Below is a small trained network, with its code and all its weights. Each question gives an input and a class and asks what happens when units are switched off, that is, made to give their printed mean instead of their output.

import numpy as np


def w(rows, s, z=0):
    codes = np.array(rows[::2]) - 128.0
    scale = np.full(codes.shape[1], s)
    scale[-1] = z or s
    return codes * scale


def f(y):
    return np.maximum(y, 0)


def log_softmax(a):
    a = a - a.max(-1, keepdims=True)
    return a - np.log(np.exp(a).sum(-1, keepdims=True))


def net(x, mask):
    res = np.array(x, float).reshape(1, 5) / 4 @ E
    y = f(res @ A[0][:, :-1].T + A[0][:, -1])
    res = res + np.where(mask, y, B[0][:, -1]) @ B[0][:, :-1]
    return log_softmax(res[-1] @ U[:, :-1].T + U[:, -1])


A, B = {}, {}
E = w([
[91,206,176,100,117,213,157],'x0',
[72,80,130,171,154,55,185],'x1',
[254,137,156,120,187,190,207],'x2',
[115,143,160,118,246,145,110],'x3',
[166,201,128,186,137,86,184],'x4',
],0.0096)
A[0] = w([
[145,154,118,132,118,162,157,183],'n1',
[135,121,133,117,118,111,97,8],'n2',
[86,83,121,130,75,128,80,120],'n3',
[75,154,111,148,60,22,78,132],'n4',
[222,11,118,121,130,115,111,73],'n5',
[87,76,97,129,21,137,99,51],'n6',
[146,128,158,151,133,146,95,20],'n7',
[100,115,111,125,170,139,138,35],'n8',
[137,197,119,106,127,216,77,81],'n9',
[97,59,134,133,23,141,86,150],'n10',
[93,71,131,92,4,112,86,73],'n11',
[148,148,132,132,123,125,199,16],'n12',
[205,56,112,141,118,117,110,76],'n13',
[168,192,127,132,76,160,238,63],'n14',
[57,124,131,138,166,87,136,123],'n15',
[143,114,132,114,133,175,126,36],'n16',
[155,215,143,95,125,250,49,50],'n17',
[135,189,107,152,141,78,111,66],'n18',
[178,79,119,108,135,115,122,75],'n19',
[42,35,143,97,215,164,142,125],'n20',
[157,214,127,115,106,202,120,148],'n21',
[64,84,139,126,212,169,132,3],'n22',
[96,109,102,127,92,124,127,41],'n23',
[172,55,127,110,139,123,139,154],'n24',
[160,148,139,149,90,143,217,108],'n25',
],0.013,0.0032)
B[0] = w([
[166,137,155,126,126,114,161,177],'n1',
[107,114,134,131,109,113,125,138],'n2',
[73,128,105,147,64,129,135,198],'n3',
[167,139,89,123,77,51,4,247],'n4',
[122,34,87,151,212,166,131,213],'n5',
[83,113,105,144,36,169,163,210],'n6',
[125,127,125,151,115,133,118,136],'n7',
[111,155,142,134,150,119,133,146],'n8',
[175,153,141,122,114,198,93,203],'n9',
[64,89,113,118,62,158,159,216],'n10',
[56,108,88,109,57,182,160,223],'n11',
[92,124,121,109,122,85,172,172],'n12',
[128,44,128,115,196,143,138,190],'n13',
[149,139,184,126,95,52,241,226],'n14',
[110,181,121,133,170,94,57,197],'n15',
[185,138,134,151,147,125,102,152],'n16',
[211,164,170,125,115,204,49,236],'n17',
[165,126,141,115,149,63,79,169],'n18',
[148,95,92,166,159,148,130,167],'n19',
[42,216,142,131,189,163,164,212],'n20',
[197,151,183,108,120,156,152,217],'n21',
[63,161,167,150,185,159,160,178],'n22',
[115,133,113,107,96,133,135,159],'n23',
[111,68,117,119,191,140,136,183],'n24',
[121,122,111,118,122,77,221,203],'n25',
],0.022,0.013)
U = w([
[45,132,86,135,13,170,99,174],'0',
[166,159,191,120,114,60,219,5],'1',
[22,254,173,186,194,135,103,73],'2',
[142,33,108,182,195,169,129,240],'3',
[118,197,119,165,104,40,24,72],'4',
[225,178,220,108,98,236,114,131],'5',
],0.0067,0.0012)

Each question gives the input, the list of numbers given to net, and the class t.
The units are the neurons (one row each of A and B). Each row of codes is followed by its name. A weight is (code - 128) times the scale printed after its matrix; where a second scale follows, it is the last column's (A, B and U).
mask holds one flag per neuron, in row order. A switched-off neuron (its flag False) gives its mean, the last column of its row in B, instead of its output. The means were averaged over made-up inputs and are rounded, as every weight is.
A unit's drop is (log p(t) with every unit on - log p(t) with that unit switched off) / (log p(t) with every unit on - log p(t) with every unit switched off).
The circuit of an input: a set's keep is (log p(t) with only the set's units on - log p(t) with every unit switched off) / (log p(t) with every unit on - log p(t) with every unit switched off). Starting from the 12 units with the biggest drops (on a tie, the unit counted first), units are removed one at a time, each time the one whose removal leaves the highest keep (on an exact tie, the one counted first), for as long as the keep stays at least 0.8.
units of the circuit, in order: the units of the circuit, biggest drop first
unit that matters most: the unit with the biggest drop
top k neurons: the k neurons with the biggest drops, biggest first
drop when u is switched off: that unit's drop, to one decimal
input [7,5,2,3,1], class 1: units of the circuit, in order => [n14]
input [4,5,-6,6,7], class 4: units of the circuit, in order => [n4 n18]
input [5,-2,-7,7,7], class 4: top 2 neurons => [n15 n18]
input [-8,3,-1,7,5], class 2: top 2 neurons => [n15 n20]
input [0,-2,1,2,-7], class 5: top 2 neurons => [n17 n15]
input [-2,-2,-1,3,4], class 4: top 2 neurons => [n14 n20]
input [-7,8,4,8,2], class 2: top 3 neurons => [n20 n22 n15]
input [2,-6,1,-6,-6], class 5: top 4 neurons => [n17 n21 n9 n4]
input [-7,2,-4,6,1], class 2: top 3 neurons => [n20 n22 n17]
input [4,-5,8,-6,3], class 1: top 3 neurons => [n14 n25 n12]
input [3,-3,2,-1,7], class 1: top 2 neurons => [n14 n25]
input [-5,-1,-1,5,-4], class 2: top 2 neurons => [n20 n22]
input [-1,2,4,5,3], class 1: drop when n20 is switched off => 0.2
input [-8,1,1,-3,-2], class 3: unit that matters most => n5
input [-8,8,-7,7,5], class 4: drop when n4 is switched off => 2.5
input [-4,-3,-6,6,1], class 4: drop when n4 is switched off => 0.1
